Each row has a class, written after it.
[-124  -17 -210 -196   94  223  -23  282  326 -128  120 -126 -235  334
 -127 -225  -27    8  166   -2  198   40 -181  -15  120  -60   63 -223
   75    8   41 -102 -130  118  144   20   40  -77 -166] => j737
[-175  165 -373   19 -716  -95  154   23 -270   40  207 -474 -475  192
 -163  -80  360  393  -14  413 -359   90  233 -195  705 -355  -15  367
  524 -391 -523  -55  640 -788   30 -454   48   96   71] => j368
[ 239   74  160  -57 -168  -25 -111 -227  178   26  174   41  340  -15
  -36   -4  153  129 -105  -98  203   55 -298  -45 -406  214 -170 -142
   -9 -280  113  188   90  199 -231  -30  240 -190  -38] => j657
[-246  -35  389  154 -237 -196  218  -43  -23  457 -178  131  293 -160
   -8  353 -474  748 -220  -34   33  133  858   -2 -115  292  227  288
  517  309  142 -294 -117 -417   12  186  -62  100  136] => j465
[-156   46 -170 -178 -141   87   71  382  -25 -171  480  -97  252  371
  -15  161 -146  -56  -43  -11  130 -100   -9  -23  -86 -346 -104 -191
   35  -65 -244  507 -194 -206   48   53  288 -284 -278] => j737
[ 286 -186  -49  191   44  -49  -10 -156  237  161  203  -45  411  341
   65   69 -213  -15  -17  -38  160  -80  -89  -46 -124   -9  297  135
  216  -68  -35   42 -192   37   30 -145  -33 -212 -251] => j737
[-132 -107 -193  422 -184  120  548  502   64  -22  200 -583  100  -19
   50   37 -532  422  -99 -129  184 -275 -393   35 -447 -199  660 -145
  175   54 -499  -77 -268 -224   18  265 -542 -176  -72] => j465
[  80  132 -312  -22   31  259  409   85 -175  120  527   50 -310  -61
  -15  -57  466 -264   -9   68   76  269 -193   99 -149   80  223   80
 -108  132  292 -239 -388 -213  442 -467 -289 -234 -101] => j152
[  37  139 -197 -242 -273 -228  129    3 -101 -192   58 -196 -391 -121
  240  180  192 -126   52  238  -70 -116   65 -140   14 -675 -146    4
  -71  152  224  442  324  -52  -51   96  209  330  233] => j16
[ -88  -74 -208  -25  -73  -69   79   12  170  -38 -262  375  -36 -151
 -396  270   -8  -54 -262  -72  -89 -186 -194  -36 -265 -299   60 -155
  -79 -359  199  142   21  -81  263  163  248   35  406] => j737
[ 320  102  -47  118  435  -56  199  222  -41  -41  456   16  -65 -136
   85 -147 -182  -89  -40  136  149  250   31  -79 -427   28   43  -77
 -105  -44  -13  376 -418  327  -45 -116 -277 -143  -23] => j16
[-354   29  202 -195 -150 -291   -1  -70   96  -64  312  341  -73  167
 -137  348   18  311  -69 -118   63 -164  151  376  233 -366   41   18
    2 -150  295  105  130  -73   96  165 -150 -111 -145] => j631
[ -14   98 -152 -109  -64   48  198  192  -39   33  214 -309 -367  348
  -24  -90 -262  451   64 -143   54 -169   32   87 -163  -95  -49   17
  267 -333 -141  175   90  460 -560  325 -268 -442  290] => j657
[-353   45 -320  110  -41   88  238 -130  -54  469  639  198   18  269
  -34  121   42   68 -186 -149   63 -353 -249 -161 -226 -126  -56 -274
 -233 -264  287  167 -504  206  299 -212 -163 -185 -326] => j152
[ 133   31   33   97  188   56   -7    6 -105 -197 -199 -198  272  -88
  -27 -200 -137 -429 -246  -30  -18  116   23  252 -397  192    7   50
  149   16  300  -20 -129 -399  168   94  -84 -226  181] => j465
[  52  -77 -303 -147  135  162 -119  -44  -17 -206  364   76   61  -95
  148  -69   78    1  -94  -65  305  -35 -102   73   18  291  145  210
  -25 -107 -137 -193 -423  153 -239  -28  -53 -506  190] => j657
[ 287 -170  -10  -45 -314  289 -179 -150  131  209  -87  -47   83  469
   69   49 -115  137  -86    2   33 -300 -286  248  -24 -149   78 -127
 -106 -420 -222  226  143 -124  405 -292  170 -123  -65] => j102
[  23   21  166   -4  242 -110   43  -37   78  126 -190  314   42  -84
 -228   18 -201  127  -81 -182 -100 -299 -166  133 -131  -26 -185  392
  -42  -76   16  494 -174   32   16  217 -342 -504  286] => j368
[ -31 -162  248 -153 -125 -236 -227    3  351  175  267  326  250  224
 -236  304 -269  700  203 -141  243  -11   13  102 -465  358 -353  -91
  194  190 -164  372 -368  269 -141  348 -404 -376  246] => j657
[-417  -58 -115  -55 -553 -139 -405 -414 -186  106 -228 -495 -376  262
 -217 -119 -379  553  -72   45 -215 -474  178    3  162  -37  -93  191
  193  -73 -104 -500 -112 -453  577  -94 -135   88  295] => j631
[  -3  -75   80  -39  263  166  -95  -71  -25 -261  184  -55  106  -22
   58  -49   -1 -324 -114   92  329   86 -318  -15   60  316  334  213
   89 -258 -118  -53 -124 -251  138 -262 -257 -231 -100] => j102
[ 326   49 -417  196 -837 -318   91 -337  -11   62  111 -572 -122  -79
    6   74  200  899 -543   98 -468 -284  -60  351  334  124 -119  -17
   77 -276  -31  193  245 -183  224  -83  -56  258   94] => j518
[  95   41 -296  382  138  192  401  -14 -246   43  300 -293    3  141
  -35  -17  -69 -175   69  349 -177  -14 -357 -214 -122   53 -140  231
 -185    0 -243 -131 -160  -13  430 -227  -80   39 -175] => j737
[-336 -225 -350  -25  168  -46   77   82  101   67 -133  259 -616   79
  -76  300 -111 -139  176  199  411  -16  107    8  258   72  564 -375
  140 -238 -413  161 -169 -128  290 -177 -656  544   94] => j119
[-113 -410  173  -59  -92 -122  103  -73  -21  347 -150  863  105 -530
  -61   87 -216  265 -167  210  159 -320  250 -358 -264 -267 -176  279
 -387 -216  494  695 -317 -427  -45  -81  353 -161 -239] => j119
[ 162 -202  368 -415 -431  245 -422  151  326 -157  222 -390  334   30
  275  116  148 -376 -204  252  171  -29 -155  -95  493  421   82  486
  125 -219  358  115   29 -194  270 -104  126 -313 -142] => j657
[  47  -97 -269  423 -318   66  147 -472 -126 -114  205   13   91  245
 -166  -89  111   27  137  210  216 -138 -120  -84 -158  294  219  107
  -73 -541 -268   73 -214  388  517 -345 -211 -319   99] => j130
[ 224   -8 -526 -115  323 -122 -434  -97  318    8  -39 -226 -306 -470
 -265 -260 -213  493   52  -16  -82  414  -40 -194 -172  186 -147 -494
 -311 -381  154    1  202  365 -464  -58  105  265  100] => j368
[  49  -52  191  114  293  333  -94   13  -62   24  -96  196  285 -141
  235 -155  298 -521 -103  -36   70 -194 -139  -51 -234   71   10  -98
   23 -355   99  499  213 -133  341   76  -62 -392 -126] => j152
[-291 -103  -21 -191 -359  126  -38 -179  199  251  111  -26  -88  430
   13    7 -164  151  207  215  346 -484 -216   77  -90   -2 -155  179
  -67 -151 -141 -130 -108  -57  197 -199 -447 -550 -486] => j518
[  61  -78  102  -27  419  280  -58   54  131  -45   54 -104 -353  640
 -128 -187 -655 -348  341   41  383 -266 -236  196  299   32  303  463
  -32    5 -321  255 -442  192 -112   10   33  -33   78] => j631
[ -78  -72   97  106 -101  -77 -262 -139  145   -2 -416   19  321  285
 -296 -173  -51 -349  300 -338   45  -12   24  430  325  367  146   53
  184 -191   47  178 -147 -107  260  -63 -382 -354  219] => j130
[  15  281   28  286  -39  114  -32 -155 -373 -220  238 -225  -81  212
  -68 -164  145 -155  -47  204 -241  165 -302  258   34  350 -234  -37
   16   16 -217  231  -67  -78  288   13  170   19  440] => j631
[ -55 -202  115 -203 -468 -290 -178 -154  140   89 -409 -292  188  407
  -21   54 -339  478  -37 -370   18 -447 -205  152  110  -45  -99   69
  318 -149 -101  356 -183 -105   48   15 -205 -415  359] => j631
[ 365  124  -65   96 -125  352  284   29 -333  -49  185 -734 -369 -284
   99 -246  -18   76  177  219  207 -187  -42 -238 -363  128  -71  210
 -111  -51 -134 -147   33 -197  276  -98  381  331   44] => j631
[ 231  -35 -231 -145  -85  272  114  -11  -88  -57  224   45  244 -190
   63 -211  283  148 -465   36  120 -164 -411 -431 -307  -42 -171   92
 -190 -151   30  278   79  273 -219  159  142 -380 -225] => j139
[ 167 -225  -82 -253  207  -89  -45  282   74  -28 -207  547  -17   50
 -253 -289  109  190  -50 -118    1  172 -345  138 -301 -212 -643 -274
  101  251 -282  521 -229 -165   99  128 -105  -92  700] => j518
[ 254 -197   23 -244   33   64 -192 -110  102   85 -193  184   61  149
   30   40  -61  174  -58  -15  219  158  -40    3  196  -11  228  181
  -20 -279  123   20  206  104  124 -156   83 -238 -171] => j908
[ 124    1   40  -59  260   57   98  100  -17  -44 -142  249  253  -13
   36 -113  -26 -279 -419   88 -172   -7   96   20 -174  -18 -255  278
  128   94   74 -265 -245 -135  -14  -63   17 -350  216] => j139
[ 351  -17 -301 -113  552  109  201  315  109 -293  143  223  -59  -36
   15 -217 -149  116  -18    8  382  -97 -535 -187 -166 -273   -8  211
 -183  322 -385  560 -411   64  254   52  108 -132    9] => j657
[  39   97   51  166   80  -10  157  -86 -107  -71  186   99 -171  250
  -77   96  -83  -44 -108  274   51    4  112  -17   11  105   36   44
   47  143  144  -17   -5   60  -59  128  270  422 -211] => j102
[-292   12   55   45 -157 -208  163 -169   93 -184 -152  -84  162  158
 -363  235 -248 -298 -129 -186  122 -162 -343  195  -79  -79  204   -3
   -6 -699   -5  509 -149 -365  -74 -268   70 -159   81] => j908
[ -69 -240  121 -196 -501  -74  170   76  183   23 -113 -169   58  146
  -43    6 -425  449   39 -372  392 -467  488  532 -178 -142   99  -95
  -54 -256  286  197 -292 -119 -106  169 -117 -199 -257] => j465
[-288   69  197  258  357  -27 -207   85 -362   97  357  324   39   37
  -25 -122  -16 -142   48  146 -114   95   53 -230  103  129 -215   89
   79   -2 -138  215  -60   54  -14  257 -135 -133  109] => j368
[ -76  -82 -245  217  264  -13 -169  -56  324   42 -288 -109 -131 -227
  -35  -76   35 -273   22  -18  -69 -152 -122 -105 -157  466  -22 -443
  -88  -75 -114 -246 -403  265 -175  -58 -266  359  106] => j465
[ -95  133   40  -30 -385   55  119  -13  261 -279  -38 -209  146  332
 -317  -99  167 -222 -186  210   10  160 -223  165   78  434 -101   53
  251 -104  255  128  -73  -73  195  -88  113 -318   12] => j518
[-133 -274  228   17 -125   12 -383 -345   60  236  156  151  264   24
  107   14 -121  291   41 -205  185 -186 -101  221 -189  161   54  -19
  131  -92 -193 -330  -81 -111 -226   60 -413 -236  270] => j102
[ -81 -215 -245   73  -55 -207 -119 -269  -82  170 -315 -142 -252  -33
 -249 -197 -194  416  165 -328 -228 -273  -32  -38 -209 -201 -269 -343
  -37  -71 -470  209 -236 -333 -396 -203   -5  469  284] => j119
[ 329  105 -123  -76  118 -298  -25 -182 -318  460 -425 -453 -330 -115
   77  144  104  680 -247 -572 -523 -283  118 -351  399 -170  232  143
  145 -140 -429 -142  316   11  -60 -342 -407  371 -389] => j368
[ 374 -122  -25    0  338  330 -143  -12  -39  -94  -37  -53  -36  250
  253 -264  -46  -19   71 -238  -72 -351 -468  228 -281 -262  -23  -53
 -186 -205  -65  285  165  376    5  230  -38 -459  194] => j130
[ -99  -76  -24   20  362  192   61  162 -136 -183  213  129  162   47
  162   88  159  -40  217 -171  146   16 -154    8 -323   25  -17 -238
  -67 -398  -64 -103  144  234   31   99 -190 -601 -153] => j657
[-151 -129 -115  117   44   12  392  219 -102 -284  235  -52  -88  157
  -39   -1 -160   10  152  170  270  -34  199  285  203   93   28  189
  131 -327 -130   85 -120  -54  146   26 -239 -263   73] => j518
[-299 -209  254  -27 -216    9 -215  108   10 -131  191   25  -83   67
  315  203 -335 -282 -129  206   51 -341  293  174  199  -31   89   -7
   16 -312  104  378 -195  186 -301  410  132    8  410] => j737
[  97  -44  -74 -278  500  171 -531   98   22  213 -481 -427  658 -122
  176  183 -650  -52   45 -402   31   42  179 -413 -137  381 -178 -322
 -102 -257 -578  305   72  339 -523  -21   42 -138 -168] => j102
[  97  -51 -110  213  202  191 -219 -160 -167  238   68   61  261  -96
  257   13  130  211    5  -53  -26 -141   -1 -203 -476  178 -250 -451
  -29 -220 -186  469  201    1  310  124  -19  -83   48] => j139
[-278   28  174  -85  -34 -281 -272 -189  -11  175   -9  261  103 -108
   10  124  116   32 -163   42    1  282  139  -65 -129   72  -25 -216
  224   89   99  -79   33 -359 -134 -110 -156  100  -68] => j908
[  99  -42  -91   22  483   24   29  205 -149 -441  245    5  176 -268
   83  -44   61   26 -244   -2 -159    8 -184 -240   54 -103 -156   67
 -175 -502 -310  397  146  279 -204   23   15 -351 -154] => j152
[ -57  -15  -35   16  -32  -88   85  161   61 -161  204  292  -50  440
 -125 -140   24 -261   -8  255  111  269 -597  -65  388 -124   99  234
  144  154    6 -245 -243  197  232 -137  -64  -88  442] => j130
[ -75  -80  170   59 -283  156   86  -37  261 -176  -59  -77  144  154
 -147  347 -268   40 -165  -81  215 -164  -83  412  -30  363  541  115
   65 -340  214 -254  -64   44   78  212    6 -286  154] => j139
[ -30  -55  260 -375 -431  163   32  -18  345  138 -198 -298   28  296
  312  -92 -200  524 -106  -97  380 -356  154  309  144  165 -102   22
  223 -218  192 -421    3  151  358  -43 -163 -274   90] => j139
[  76  -74    9 -319   22  -50  104  260   90   49 -156 -106  373   45
  -51  196 -129 -167  -26 -154   57  137   17   56  -90  -65  -90  -10
   61 -220  362   80  242 -202  -41  -46 -199 -317 -283] => j130
[-103   95  -29  224  -52  101  -80  -62  566 -179  270  316  401 -223
 -404  290  177 -103  -57  145 -163  -87 -149  382  171   -1   -3  240
  -53 -332   76  179  434 -114  102  320  155 -300  170] => j152
[ -28 -360  245 -361 -185   28  -69  -79  177  113 -559  -54  285 -112
   42 -116 -242 -395  218   -3  548 -143  284   69 -247  296 -159  118
  -77  -45  254 -227 -283 -301  156 -280 -289 -214 -372] => j518
[ 172  -17  -56 -204  414  -37  105  -26 -411  -89 -383 -120  -16  -70
  -69 -169 -207 -160  -97 -215  127  -90 -156   29 -354  -54 -484   74
    4   64 -153  197  -23 -226  -72  226  -51  213  318] => j908
[ 147   77  158 -281 -128  -71  -89  -39  268 -175 -161 -107  124  -82
 -220  329   24  -18  -90   38    7  111 -170  242  -19  423 -253  131
   72  -32   92  256  164   54  105  183 -204  -77  282] => j152
[ -45  -66   52  190  373 -393 -178  125  187 -228    1  286 -334  371
   29  108 -135   20  307 -225   -2 -316 -365  286 -220 -195  100 -464
   30    0   65  701 -484 -144  259   32  -92  -83  106] => j657
[-185  -76 -159 -104   83 -176  190 -157  -27  379  120   63  239 -286
   28  251 -180  631 -369 -165   25   60  152 -456  -53  -95  -32  135
  216  361 -189  108 -249 -332   50 -158   79  404  209] => j518
[ 555  149  -21   73   80  260  -71  -65 -227 -155  150  -86  -54 -321
  227 -362  471 -151  139  178  255   64 -211  -91 -288   94 -135 -164
 -278  120 -310  469  161   93  279  -42  249  172 -151] => j631
[  -6  -41  238  -31   98  -76 -398   35 -204  289  142  613 -160 -211
  134   42 -342  263 -294  290  145   86  -65  124 -262  -64  266  208
  -66  289 -190 -178 -250 -306  653   82 -613 -211  221] => j657
[ 245 -217  477   27 -102 -201 -399  519  176  -87 -360   42   -5   73
 -264 -130 -432   94  400  -17  132 -162 -111  -28 -140   24 -289 -238
   24 -252  -90  625  -33 -193  224  229  262   37   34] => j152
[-600  108  -19   94 -697 -384  204 -136   63 -313  600 -106  241    3
  -36  709  254  231  -95  194 -306   12  -91  -65  500 -229 -129   -7
 -180 -398  325 -314  278  213  -51  -60  310   61  107] => j139
[-215  124  399  118 -634   78   -2 -409  124  -21  181   74  198  398
   73  175  -42  374 -317   85  143  337  314  596   54  226  466 -271
  131  335 -112 -137 -118  291  727   41 -101  252  339] => j368
[-327  260 -129  129 -351   -5  262  145 -101   41  187 -889   81  180
   77  424 -124 -199 -118  445 -288  -70  -21  -61 -300  -51 -388 -303
  218  330  -24  111  419 -670  313  262  -66  644 -320] => j908
[ -70  -13   81  -45   12   53 -138 -151  159   71  -29  282  384  288
   24   96  -69  -47 -111  -65  149  -41 -477   99   53  219  134   -7
  -31 -209   71   30  -63  253 -174  -30  -98 -657 -208] => j119
[ 186  -49  -21   92  289  120  -85  -24 -154 -188  212 -141   56   69
  159  -28   18 -172  -41  311  159  166  -80 -338 -370  131  -40 -226
   40 -241 -218  509  189   81  263  -91   68   53 -222] => j518
[ 261   42  260   35 -188 -140  -70 -227  341   17  155  -79  406  122
  120  269   12  216 -239 -143  303  -73 -370  200 -224  502  138 -243
  144 -109 -159  204 -233  335  249  -87 -285  -61  -12] => j152
[  -7  -19   37 -243  -90  211   68  229 -102 -238   80 -168  394  -52
   68  -43   21 -119 -265  154    8  -23  290  -87 -195 -158 -278  164
  127  -28  268   40  404 -175  160  349   84 -313 -200] => j130
[ 196 -144  170  125 -292  154 -120 -146  311  347 -255 -454  341  -31
 -128 -116 -555  343    6  -60  177  -59 -317  -12  -58  357  130   97
  -51 -422 -192  -49   35   40  367 -223 -153  -30   66] => j152
[ 198  139  256 -271 -487   84  -80  -83  445 -194 -299 -311  -19  -79
  -81  -12 -108  188 -221   72   33 -178  245  190  -50  117  288  204
 -127 -310  152  289   58  282  111 -214 -139 -540 -380] => j102
[  11   43   53   81  206   22  198    6  101  105  341 -156  420  147
 -104  184 -142 -113 -150 -244  165  -37 -169  177 -171   35  135   47
  307 -213   95  132   61 -245  -98  121 -100 -142   17] => j631
[-126   52  -83  101  375   88 -128 -234 -117 -140 -128  147  309 -214
 -209 -102  -53 -196 -113   29 -257  -59  300 -292 -376  -39 -331   80
 -228 -236 -115  516   95   46  -84   35   56 -305 -163] => j139
[ 321  101 -209   62   57   47  -20  -94 -177  -17  332  153   87 -119
  262 -286  506 -272  -28   79  356 -167 -311 -319 -119    5  -53  -60
  -57  124  -49  601 -175   99  -13  -30  234  -90 -223] => j631
[ 115  -15 -149  -54  223   88   33  307 -380    1  -27  124  -35  489
   14   26 -246 -253  128  -61  -33  -88  339  107  -48 -217 -135  -76
   -5  -47 -175  138 -106  247  128  146  -38 -190    4] => j130
[-116  118  119   75    7 -123   44 -368  -45  252 -187  476   71  225
 -183 -131   48  453 -219    4 -142  -72 -712  -83  -43 -269 -271   84
 -136  309 -320 -432   50   -9  222 -113  -99  105  -83] => j16
[ -38  151  -60  302 -454 -154  115 -466  -53  164   60  -97  736  225
  -57 -280  -63  151 -244 -172  256   -3 -142 -282 -784 -155  112 -356
  174  195 -319  376  -99  461   20  118 -333 -308 -238] => j737
[ -17  148   45  172  -75   68  238   30  270 -138 -344 -639 -168  308
  224  198 -236 -299   73   53   61 -233 -150  223 -205  135  366 -224
  365  430  -45  -84  -22 -232  -40  147  214  426   98] => j518
[-143  161  147  -68  -10  -26  250  197   65  -48  -98 -260  -17  551
 -277  616 -644  143 -356  310 -357 -154  341  206 -164  225 -637 -247
  -18 -659 -274  599  -79  -12  116 -101  425  258  -80] => j908
[ 176  148   26  292    4 -451  189  144   61 -158  102 -561  433 -100
  317   40 -118  -36 -195  300  -65  342 -141 -209 -350   10 -275 -487
  305  457  -77  132  164  -58   83  128 -174  587  -66] => j368
[-117   60  318  -46 -227 -227 -233  -74  280  -74 -339 -344  -54  186
   21  114 -480    8  242 -126  240 -158 -132  504   39  258  164 -100
  107 -504   82 -130  -28  -84 -246  -91  -48 -270  163] => j908
[ 226  -89  175 -224 -299   71 -243  -92  205   86 -389  -22  -10  233
 -149   37  -46  -69  -45   74  158 -155  268  139  242    2   63  130
  126 -159 -319  -78  323  -15  182   -3  -29  260 -146] => j368
